[ 20 -30 -34  10 -18   4  66  -6 -64 -16  11 -28 -18  20  -2 -22   2   0
 -12 -25   9 -28  33 -15 -11  24  11  -7 -12   6   3 -26  27   4   0 -18
  74 -13  16  -3  -9  12] : 7
[ 27  10 -48  13 -11 -18  13 -25  52 -18  -6  -5  12  30  -9  12   1  12
   3   0 -41  -4 -28  -5  61  -9 -11  30  56 -14  24  13 -30  17 -66   2
 -11 -65  21 -13  -1  16] : 5
[  9 -26 -13  11 -16   7  47   4 -81 -41  31 -41 -26   7 -22 -60  17   5
 -19 -35  15 -34  25  -4  -7  12  12  -1 -17  10  -2 -37  21   8  -1  -7
  85   0  14   9 -14 -11] : 9
[ 13 -21 -33  16  10 -25  69 -12 -51 -18  30 -74 -19  25  13 -42 -10   2
   5 -15  -8 -30  13 -36  -7  21   2 -13 -22  -7   9 -57   0   4   8 -23
  83 -14  21  32 -30   0] : 4
[  9   2  -7  -7  -1  -9   7 -32  54 -23   9   6  14  -2 -39 -17  40  18
 -17 -18  -8 -10 -37  15  37  -6  28  35  53 -20 -10  18  -5  27 -45  17
 -18 -38  21 -30  10  31] : 2
[  2   4   1  -1  -1 -10   6 -35  67 -21  10   4  13  -6 -45 -15  28  23
 -22 -16 -10 -15 -34  17  44 -14  17  33  55 -14 -10  13   2  30 -44  12
 -27 -43  11 -26  -2  36] : 2
[  7   4  -9   4  -2  -6  10 -23  59 -22   3   6  10   2 -30 -12  23  13
 -19 -10 -14  -7 -30  17  47 -13  10  34  59 -15   0  12 -11  19 -50  12
 -31 -49   9 -21 -11  32] : 5
[-16  40  16  32  28  -9  10   9   2 -35  24  -5   1   2  58 -14 -24  -3
  -7  -7  42   1 -11 -36 -52  19   3 -10 -24  27 -33 -13   9  -1  20  24
 -30  18   4   6  21   7] : 4
[ 18 -19 -34  40  14  15  24 -26   2   5  -1  15   2   7  30  -5  29  17
 -46  39   0 -13  31 -35   0  21 -22   5  -2  20  -2   7  28  20   0 -18
  43 -25   4  -9  24  -2] : 7
[   9   -3   23  -38  -31    6   27  -13  -14  -33   23   31   -9  -41
  -22 -107  -37   51    3    3   12  -27  -27   12    5    6   37   26
  -34   32  -24   73    4  -17   16   19    9  -16   18   24  -14  -22] : 1
[ 20  -3 -10  18   6  13 -22 -13 -27  -7  20  -7  -4  -9  22 -42  46  12
 -23  21  18 -21  20 -55  -6  18 -19  19 -24  14 -13   6  22  20  -2  -6
  70  -3  22   0  53  -6] : 2
[  6   2  29 -40 -16  19  -1 -11 -35 -30  16  24  -2 -40 -26 -93 -25  29
  11 -13  19 -33 -47   9 -24   1  46  30 -32  23 -27  69  10 -22  16  17
  14  12  26  -6  23 -42] : 2
[ 17  22 -16  28  -4  -6 -32 -24  38 -26  28 -15  -1  12  -7 -18  -4  11
   2   4 -38  -4 -16  -9  54  11   8  41  32 -14  -8  18 -34  22 -60  10
  10 -38  20 -14  28  -5] : 9
[  7 -31  -3   8   6  -7  62 -19 -62 -41  41 -47 -32  -1   2 -64   8   9
  -7 -11  23 -35  27 -26  -9   8  16 -22 -17  -6 -18 -35  22   5  18 -17
  84  13  25  26   7  12] : 4
[ 19  -8 -19  26  -1  10  -7  -9 -35   1  11  -1   0   2  35 -24  29   4
 -38  17  20 -18  22 -63   1  13 -21  18 -21  10 -11   5  17  19  -8 -10
  57 -21  18  -1  32  -6] : 0
[  2   2   6   2   0  -5   4 -28  48 -32  10  11   9  -6 -30 -23  28  10
 -20 -16  -2   1 -40  11  38 -11  26  43  55 -22 -12  15 -10  23 -43  18
 -24 -43   8 -31   4  30] : 3
[ -1  23  22   8  21 -24  13  17  12  -3  19  -8   5   6  34 -15 -37 -10
 -12 -12  42 -13 -20 -32 -43   3   1   1 -31  14 -29   6   9 -13  18  24
 -57  -3   3  13 -11   8] : 0
[ 20  -1 -21  32  20   5  -9  -8 -27  -7  -2  -1  -9   6   9 -24  46  30
 -49  33  18 -16  -3 -36  -8  17 -21  19 -11   3  -5   0  38  12 -10  -5
  49 -22   0 -20  33 -14] : 3
[ 11 -20 -16  -7  -6   1  43   3 -78 -44  41 -40 -24   7 -31 -70  20  14
 -27 -35  22 -39  32   6 -10  17  12  -4 -11  10  -1 -30  26  15  -1  -6
  82   6  15  11  -5  -8] : 2
[   1   -2   52  -38  -36   13    1   -2  -16  -23   29   14  -18  -54
   -4 -104  -27   30   33   -6   21  -25  -28   30  -31   -4   25   15
  -38   21  -20   59    7  -26   23   27    1    6   20   32    4   -7] : 1
[   6   -5   45  -38  -36   19   11    4  -17  -39   22   15  -15  -42
   -6 -111  -11   48   27   -3   -4  -15   -6   39  -14   17   50   27
  -25   35  -25   30    0  -26   10   30    8   17   29   22  -30  -38] : 0
[ 20 -24 -38  23 -12  -5  52  -6 -59 -28  11 -32 -25  15   3 -29  -6  17
 -10 -18   9 -26  32 -30 -15  26   0  -3 -25   3   2 -22  15  -1  10 -24
  95  -2  18  -8  -7   1] : 8
[  1  22  15   1  14 -18  16  21  -5  -3  21  -7   7   4  37 -27 -28 -15
 -16 -14  46 -12  -7 -32 -44   6   0   9 -31  13 -24  10  10  -7  23  21
 -48 -11   4  19 -20  20] : 0
[-18  42  -1  10  23 -21  27  10  37 -14  28 -10   2 -18  27 -32 -29  20
   9  -8  58 -21 -13 -19 -25  14  15   3 -26  26 -43  -2  25   4  21  19
 -31  12  12  -3   1  29] : 2
[-17  40   8  31  26  -1  14  10  -1 -34  35   1  11   7  70  -1 -25 -10
 -10  -4  46   1  -4 -24 -55  22   2  -6 -27  31 -36 -16  10  -4   8  27
 -36  17  -7  -7  22  15] : 7
[ -5  11 -19  23  -8 -12 -18 -16  21 -17  11   3  -4   9 -13  17 -16  27
 -19 -22  -5 -10 -15  -3  60  -4  -2  30  44 -19  -2  27 -18  34 -44   9
 -21 -57   1 -33   2  14] : 0
[ 28  -3 -18  20   4  22  -8  -8 -23 -12  15   3  -1  -4  31 -31  47  -2
 -34  25  23 -18  16 -57  -8  15 -24  20 -15  18 -10   4  26  17  -6  -2
  51 -15  10   3  53  -1] : 5
[-16  43  -4   7  22 -23  29  11  26 -15  29 -13   5 -15  28 -25 -23  18
   1  -4  55 -16 -11 -14 -21  15  15  -1 -23  25 -44  -3  31   8  18  19
 -35  11   6   5   4  33] : 2
[  18   -7   43  -49  -36   24   13    6  -10  -44   27   12  -17  -43
  -11 -114   -6   44   23   -5   -6   -7   -6   39  -12   17   46   27
  -31   38  -19   24   -1  -21   11   31   11    9   12   29  -29  -36] : 3
[  9 -23  -2  14  -3  -8  66 -11 -42 -27  43 -46 -29  -1  -7 -70   6  14
  -4  -8  19 -38  33  -8 -11   4  18 -12 -24  -1 -17 -40  29  -5   5 -17
  81  10  34  24  -4  14] : 1
[ -5  42   0  18  25 -22  41  16  32 -26  26 -20   3 -11  35 -31 -27  16
   3   5  57 -18 -22 -18 -30  11   8  11 -23  29 -45  -7  26  -5  12  19
 -43   8   4  13  -1  32] : 5
[  2  53 -14  25  27  -8  -4  18   3 -36  25 -11 -16   5  43 -20 -11  15
  17  15  46  -5 -13 -37 -48  29  -9  23 -28  24 -40  17  10   4   8  39
 -20   0  -7   6  26   9] : 3
[  5  -7   0  -5 -10   3   5 -32  45 -17  11  15  13  -8 -25 -11  32   2
 -24 -17  -8  -5 -29  14  42  -6  22  32  54 -24  -7  22  -6  26 -43  19
 -28 -49   6 -31  -6  31] : 7
[  7 -34  -8  21   1 -17  60 -19 -47 -25  31 -48 -26   8   4 -53  -8  10
   0  -6  19 -43  25 -25 -12   4   7 -16 -24 -11 -13 -33  21 -10  12 -28
  80   5  30  22  -6   9] : 0
[   9   -6   49  -51  -37   26    8    7  -18  -40   27    6  -17  -47
  -10 -114  -11   45   32  -10  -10   -7  -15   44  -11   16   49   34
  -28   42  -20   23   -2  -20    5   33   10   11   19   26  -27  -39] : 3
[ 18   1 -19  36  17  14  -2 -10 -35   1  -8   3   4  10   7 -20  51  17
 -51  32  11 -25  -4 -36 -19   9 -19  14 -11   7  -7   0  35   2 -24  -6
  47 -16   9 -30  26 -14] : 7
[ 18 -27 -35  18  -2 -25  63  -4 -32  -7  30 -64 -22  24   0 -44 -12  15
   3 -18 -10 -40  28 -26  13  19  -4  -8 -22 -12   7 -50  -3   8   4 -23
  65 -29  12  36 -48   3] : 0
[   6  -14   35  -35  -28   12   25  -19   -5  -26   20   31  -10  -45
  -29 -111  -30   48   -1    8    5  -31  -15    9    6    5   36   24
  -34   33  -25   72    7  -17   22   11   12  -16   19   30  -14  -22] : 1
[  5  24 -39   9  -1  -9 -22 -14  28 -16   2  -4   6   0 -13  14 -22  22
 -25 -24  -6  -8 -32  -7  62  -5   0  27  47 -10   0  23 -24  37 -57   6
 -17 -54  -1 -36  -7  19] : 8
[  5  10   1  16   0 -15   5 -32  74 -13   0   5   8  -4 -40  -5  26  11
 -11 -15 -16  -7 -49  17  41 -19  15  35  57 -23 -10   8  -5  20 -55  18
 -37 -41  17 -27   2  22] : 1
[ 10 -31  -5  15  14 -12  62 -15 -37 -37  35 -47 -30   1  -2 -63  -7   4
  -1  -9  29 -30  30 -22  -8   3  19 -16 -15  -1 -17 -43  26  -6   9 -26
  84  19  38  17  -2   5] : 3
[ 23  -2 -24  31  17  12  -5  -5 -30   5   2   0  -2   9   8 -11  47  32
 -50  35   8 -26 -11 -30 -10  13 -25  17 -11  -5  -4   0  40  13 -19  -2
  41 -19  13 -19  41 -15] : 6
[ 26 -34 -34  16 -28  -1  65  -6 -52 -21  12 -35 -24  19   1 -21  -2  10
   5 -30   4 -27  24 -18  -8  18   8  -1 -26   0  10 -29  23   0  14 -18
  82 -14  20  -1 -12   4] : 9
[ 26 -25 -13  27 -16  22   8 -20  37  26 -22 -14  -3  11  -7  -5  29  33
 -34  26 -40 -27  11 -33  16  15 -32  26 -11  30   9 -10  29  29 -25 -15
  38 -37   8   9  13 -12] : 9
[ 19 -25 -31  18 -14  -8  66  -8 -62 -24   3 -28 -27  19   0 -26   7   6
 -10 -23   7 -21  29 -27 -12  22   5 -11 -14   2   3 -28  18   3  15 -20
  82  -8  10   5  -5  12] : 4
[ -7  45  -1  20  26 -13  30  18  38 -28  28 -13  -2 -11  34 -32 -23  21
   2   7  62 -20 -16 -24 -29  16   2  10 -26  28 -49   4  23   2  10  24
 -40  11   2  13   8  29] : 5
[  11   -3   46  -41  -39   28    2    9  -18  -40   25    5  -18  -47
   -6 -113  -10   46   33   -7  -16  -11   -7   47   -8   14   45   20
  -33   43  -21   19    1  -24    8   32   12   21   20   32  -33  -41] : 9
[ 13 -28 -11   8   4 -14  50 -11 -58 -32  40 -63 -26  -3  11 -70  -8  13
  -2  -8  11 -34  28 -26  -1   9   6 -14 -29  -7 -13 -42  10  -4   6 -26
  87  14  27  25 -18   8] : 8
[ 36 -22 -10  15 -15  27  12 -17  41  22 -16  -8  -4   6 -11 -22  31  35
 -33  31 -33 -30   7 -32  14  16 -33  31  -5  23   7   2  31  31 -24 -12
  28 -38   0  20  22  -2] : 5
[  6  22  13   1  22 -16  19  23 -16 -10  29 -11   5  -2  47 -26 -35  -3
 -12  -8  40 -11 -12 -24 -40   6  -6   4 -38  16 -22  -6  18 -14  22  22
 -46  -5  12  17 -20  11] : 6
[ 14 -18 -53   1  10 -24  72  -9 -36 -11  33 -54 -14  21 -11 -43  -8  10
   6 -22  -1 -34  25 -18   7  26  10 -14 -25  -5   4 -49   9   9  10 -28
  85  -7  18  19 -38   4] : 2
[ 13 -21 -32  17  12 -23  73 -13 -46 -21  30 -63 -18  22   4 -43  -4   1
   0 -17  -2 -30  22 -36  -8  19  -3 -10 -17   4   7 -64   5   7  11 -23
  83 -14  17  27 -35   9] : 4
[ 17 -31 -20  11   6 -12  77 -14 -44 -36  34 -46 -25   8   1 -64  -3   6
  -4  -8  28 -43  26 -29  -7   8   8 -15 -27   2 -17 -34  26  -9   9 -29
  83   7  30  26  -4  16] : 5
[  9  27 -18  39  -3  -6 -28 -24  54 -25  16   9  -1  17 -11 -15  -1  19
  -5  14 -25  -7  -1 -21  43  16   9  43  41 -13 -13  34 -39  20 -54   9
  10 -41  20 -24  30   1] : 0
[ 15 -38 -10  11   4  -5  69 -21 -55 -27  37 -45 -21  -1   4 -63  -3   2
   2 -11  20 -42  31 -22  -8   9  10 -14 -28  -4 -18 -36  22  -5  10 -29
  83   9  28  19 -11  14] : 7
[ 15 -33  -7  12   5 -10  57 -24 -34 -29  32 -54 -21  -4   0 -63  -8   8
   0  -4   8 -38  25 -34  -9   4  15 -18 -22   1 -15 -38  17  -9   8 -30
  90  14  41  23 -12   7] : 8
[-20  38   8  38  14  -9  15  15  12 -21  23  -4   4  12  62   3 -31  -6
 -17 -14  46  -7  -7 -28 -54  17  -6  -3 -30  25 -31 -13  11   0  11  24
 -39   5 -13   1  14  16] : 0
[ 23   1 -28  31  14  12   7  -8 -27 -10  -2   3  -3  12   3 -23  41  34
 -48  31  17 -31 -12 -36 -11   9 -24  15 -10   8  -3   5  43   9 -17  -5
  44 -23   6 -18  38  -9] : 5
[ 27  11 -47  10 -15 -14   8 -29  47 -15  -5  -1  21  21 -10  12  -2  13
  -8  -6 -47   2 -25  -7  58 -10  -1  28  55 -11  20   7 -32  22 -66  -1
   1 -56  28 -24 -11  10] : 8
[ 17 -34  -7  11   7  -1  55 -22 -51 -29  33 -43 -22  -1   5 -60   5   3
   5  -6  18 -40  22 -25 -11   8   8 -17 -24  -7 -17 -35  23  -5   8 -22
  77  11  24  20  -7  10] : 7
[   5  -14   19  -50  -19   14   19  -19  -16  -34   24   26  -10  -46
  -21 -112  -43   58    0    1   18  -37  -15   -4   16   10   45   15
  -40   29  -31   85    5  -10   27    6   24   -4   25   23   -8  -30] : 2
[  5  26   0   9  21 -19  24  22 -13  -9  22 -11   2   8  45 -20 -35 -14
  -4 -14  38  -7 -15 -41 -36   8  -3   5 -45  26 -31   0  13 -10  22  23
 -37  -2   5  11 -13   7] : 9
[  10  -16   27  -37  -24   23   16  -23  -13  -39   22   34   -6  -47
  -20 -108  -32   54    0   10   15  -39  -21   -4   10    8   31   16
  -38   32  -30   83    0  -14   18   12   13  -15   11   24  -15  -33] : 7
[-16  37   7  26  25  -4  11  13   7 -28  38  -3   5   4  64  -1 -26  -2
 -12  -6  46  -2 -16 -17 -52  24  -4  -4 -31  18 -31 -22  15   0  11  28
 -34  15  -5   1  22  18] : 6
[ -3   0  43 -38 -23  16  -2  -7 -38 -34  26  17 -17 -51  11 -94 -26  23
  22  -8  33 -22 -32   7 -30   3  30   5 -29  20 -24  62   5 -14  32  25
   8   9  19  26  26  -7] : 4
[ 17 -16 -32  38  14  15  21 -24   8   7  -3   6   7  11  34   7  26  11
 -48  40  -1  -8  34 -35  -5  18 -24   2   2  24   5  -1  27  21  -4 -17
  41 -24   3  -3  22   3] : 7
[ 16 -13 -39  35  21   0  21 -25  24  12  -2  -3   0  13  22  -3  16  25
 -43  39  -5  -9  35 -33   4  20 -19   4   1  15   7   1  28  24   3 -25
  53 -13  14  -4  26   0] : 2
[   7   -3   53  -52  -42   29    8    6  -30  -42   22    9  -19  -45
   -4 -112   -5   37   23  -12  -10   -6  -10   40  -24   16   46   29
  -25   42  -19   32   -9  -20   10   36   14   18   15   26  -18  -29] : 4
[  16  -16   18  -51  -26   18   30  -13  -12  -47   18   31  -14  -43
  -19 -114  -41   57   -2    6   22  -37  -23    3   13    6   33   20
  -35   36  -23   80    4  -19   23   13   10  -15    6   32  -19  -23] : 5
[ 23 -20  -1  15  -7  22   5 -24  35  23 -22  -7   0   3 -13  -7  33  28
 -48  28 -28 -19  11 -36  10  13 -20  29   3  20   5   1  30  33 -23 -16
  35 -29  14   4  21  -7] : 4
[-12  46  -1   7  25 -24  21  14  28 -15  29 -16   3 -12  22 -23 -24  15
  -3  -7  54 -16 -13 -12 -24  15  14   1 -22  24 -43  -1  28   8  14  21
 -38  11   1   6   5  31] : 2
[ 23 -29 -26  13 -23   6  66  -7 -66 -27  18 -17 -20  16  -5 -35  11   6
  -7 -21  11 -27  34 -14 -18  28  13  -4 -24   4  -7 -18  24  -1   6 -14
  80  -4  12  -3   1   9] : 7
[ -3 -10  41 -35 -35  15  -1  -5 -17 -22  21  13 -17 -47   4 -91 -38  26
  35  -9  17 -27 -35  13 -15  -3  26   1 -47  23 -19  56  -2 -27  26  21
   8   9  16  26   6 -22] : 9
[ 12 -19 -33  42  13   3  19 -23   2   9   0   6  -2  16  34   3  16  25
 -51  46  -5  -7  37 -41   2  22 -21  10  -1  18   2  12  25  20   3 -18
  49 -29  11   1  19  -6] : 0
[   3   -2   43  -37  -38   14    5    1  -22  -26   21   21  -17  -53
   -1 -103  -27   33   31  -13   28  -28  -24   25  -25    2   29   12
  -39   27  -19   56    6  -26   26   25    0    1   23   26    6   -8] : 1
[ -2  22  11 -13  27 -24  14  14   4   3  23 -10  10  -3  25 -25 -30 -16
 -12 -21  45 -11 -11 -25 -36   6   5  -1 -32  19 -22  -1  19  -6  25  14
 -40   2  10   9 -17  20] : 2
[   7  -17   23  -29  -22   11   20  -20  -15  -41   16   24  -12  -40
  -15 -107  -32   51   11    7    7  -32  -30   -2    9    3   30   12
  -41   33  -25   66   -1  -23   23   12   21   -7   20   28  -21  -37] : 9
[  0  17 -21  17  -2 -15 -19 -17  28 -22  16   2  -3  -2 -17  15 -18  31
 -18 -21  -4 -10 -35   8  62   2  -6  35  38 -20  -5  14 -12  29 -51  10
 -20 -50  -2 -38   2  18] : 6
[ 33 -17 -14  20  -6  28  11 -21  54  13 -21  -6   0  10 -22 -15  30  39
 -29  34 -28 -32   4 -34  13  16 -30  34   4  20   4   4  33  33 -29 -15
  27 -32  12  12  24  -5] : 5
[   4  -19   29  -44  -29   10   25  -14  -20  -36   23   31  -16  -45
  -20 -107  -32   51   -4   -3   18  -24  -25    5   14    5   34   19
  -36   33  -26   69    6  -12   22   16   16  -18    6   22  -16  -24] : 3
[ 17  19 -18  28  -9  -9 -28 -25  34 -28  25 -14  -5   7  -6 -19   1  15
  -2   2 -39   1 -10  -3  59  13   6  39  34 -12  -7  20 -34  24 -56   8
  13 -44  10  -9  16   5] : 9
